Below is a small trained network, with its code and all its weights. Each question gives an input and a class and asks what happens when units are switched off, that is, made to give their printed mean instead of their output.

import numpy as np


def w(rows, s, z=0):
    codes = np.array(rows[::2]) - 128.0
    scale = np.full(codes.shape[1], s)
    scale[-1] = z or s
    return codes * scale


def f(y):
    return np.maximum(y, 0)


def log_softmax(a):
    a = a - a.max(-1, keepdims=True)
    return a - np.log(np.exp(a).sum(-1, keepdims=True))


def net(x, mask):
    res = np.array(x, float).reshape(1, 4) / 4 @ E
    y = f(res @ A[0][:, :-1].T + A[0][:, -1])
    res = res + np.where(mask, y, B[0][:, -1]) @ B[0][:, :-1]
    return log_softmax(res[-1] @ U[:, :-1].T + U[:, -1])


A, B = {}, {}
E = w([
[208,175,81,151,161,173,144,59,152],'x0',
[58,163,132,167,207,43,82,194,226],'x1',
[189,2,124,167,175,62,65,130,146],'x2',
[213,161,149,153,103,152,59,233,163],'x3',
],0.011)
A[0] = w([
[151,20,105,154,146,112,123,96,138,84],'N0',
[13,158,126,114,128,68,149,152,154,71],'N1',
[120,83,127,125,121,99,101,168,109,160],'N2',
[182,144,151,164,93,157,96,204,148,123],'N3',
[161,121,122,70,119,179,173,135,99,74],'N4',
[132,85,133,147,90,147,189,104,115,97],'N5',
[132,171,140,116,129,124,155,74,130,3],'N6',
[130,185,92,153,145,134,138,141,161,100],'N7',
[121,126,121,126,125,144,92,108,133,71],'N8',
[61,197,106,119,139,108,138,144,151,161],'N9',
[106,81,124,152,156,99,111,104,113,137],'N10',
[99,176,130,84,94,156,253,47,115,160],'N11',
[125,86,145,111,127,114,86,180,108,73],'N12',
[128,171,108,104,68,208,192,65,103,152],'N13',
[159,241,104,141,166,151,142,93,174,96],'N14',
[52,156,158,120,125,66,130,125,132,47],'N15',
[136,138,120,120,101,133,81,172,109,27],'N16',
[157,216,100,165,155,167,152,113,152,116],'N17',
[141,120,142,90,74,197,166,88,64,60],'N18',
[110,176,150,76,127,138,171,142,134,63],'N19',
[141,47,125,133,163,81,137,62,135,73],'N20',
[108,160,107,127,125,145,134,109,103,100],'N21',
],0.014,0.0073)
B[0] = w([
[213,100,98,69,152,60,63,16,92,202],'N0',
[61,181,225,63,210,81,197,129,122,214],'N1',
[160,102,179,169,103,134,209,72,170,189],'N2',
[185,154,187,86,17,92,59,171,214,203],'N3',
[100,183,132,44,71,133,107,90,115,174],'N4',
[138,167,85,78,136,143,168,96,82,170],'N5',
[128,117,97,194,135,175,135,185,115,151],'N6',
[133,102,153,167,185,105,59,132,185,165],'N7',
[141,165,136,135,152,129,164,117,119,128],'N8',
[43,125,221,152,221,95,145,181,167,202],'N9',
[139,106,122,146,169,99,203,59,122,180],'N10',
[1,22,66,198,104,238,189,141,68,251],'N11',
[160,75,157,152,100,146,186,132,168,178],'N12',
[64,211,63,121,69,205,111,128,31,236],'N13',
[133,113,92,193,232,128,35,206,150,192],'N14',
[54,198,168,75,135,82,171,117,150,181],'N15',
[138,127,173,141,69,135,95,106,169,151],'N16',
[154,121,73,188,186,145,47,210,150,184],'N17',
[126,209,69,40,43,156,180,117,58,208],'N18',
[84,63,179,172,116,182,62,151,70,168],'N19',
[160,63,72,149,226,74,93,49,99,195],'N20',
[107,102,158,169,100,176,101,112,76,157],'N21',
],0.0081,0.02)
U = w([
[195,82,182,123,45,122,123,120,195,102],'0',
[89,130,51,123,102,206,159,84,67,78],'1',
[191,166,98,161,169,146,38,152,197,136],'2',
[67,92,110,196,175,192,88,151,130,66],'3',
[123,159,105,114,146,123,118,108,133,2],'4',
[139,188,133,88,59,170,59,116,109,247],'5',
[62,132,209,115,187,98,175,113,165,164],'6',
[187,43,95,121,185,89,125,3,130,202],'7',
],0.011,0.0044)

Each question gives the input, the list of numbers given to net, and the class t.
The units are the neurons (one row each of A and B). Each row of codes is followed by its name. A weight is (code - 128) times the scale printed after its matrix; where a second scale follows, it is the last column's (A, B and U).
mask holds one flag per neuron, in row order. A switched-off neuron (its flag False) gives its mean, the last column of its row in B, instead of its output. The means were averaged over made-up inputs and are rounded, as every weight is.
A unit's drop is (log p(t) with every unit on - log p(t) with that unit switched off) / (log p(t) with every unit on - log p(t) with every unit switched off).
The circuit of an input: a set's keep is (log p(t) with only the set's units on - log p(t) with every unit switched off) / (log p(t) with every unit on - log p(t) with every unit switched off). Starting from the 12 units with the biggest drops (on a tie, the unit counted first), units are removed one at a time, each time the one whose removal leaves the highest keep (on an exact tie, the one counted first), for as long as the keep stays at least 0.8.
units of the circuit, in order: the units of the circuit, biggest drop first
top k neurons: the k neurons with the biggest drops, biggest first
drop when u is switched off: that unit's drop, to one decimal
input [-3,-6,-4,6], class 5: units of the circuit, in order -> [N3]
input [7,1,-8,-7], class 3: top 2 neurons -> [N14 N17]
input [-1,8,-7,7], class 6: top 2 neurons -> [N1 N9]
input [8,-2,-6,2], class 3: top 3 neurons -> [N14 N17 N7]
input [5,8,-5,-4], class 3: top 2 neurons -> [N14 N17]
input [-7,6,2,6], class 6: top 2 neurons -> [N1 N15]
input [5,6,1,-4], class 6: top 3 neurons -> [N11 N9 N13]
input [-5,1,-6,-4], class 6: top 2 neurons -> [N1 N9]
input [3,5,-4,-3], class 3: top 2 neurons -> [N14 N17]
input [6,-5,-3,6], class 5: drop when N3 is switched off -> 0.7
input [3,4,-5,3], class 2: drop when N11 is switched off -> 0.6
input [6,6,1,1], class 2: drop when N11 is switched off -> 0.2
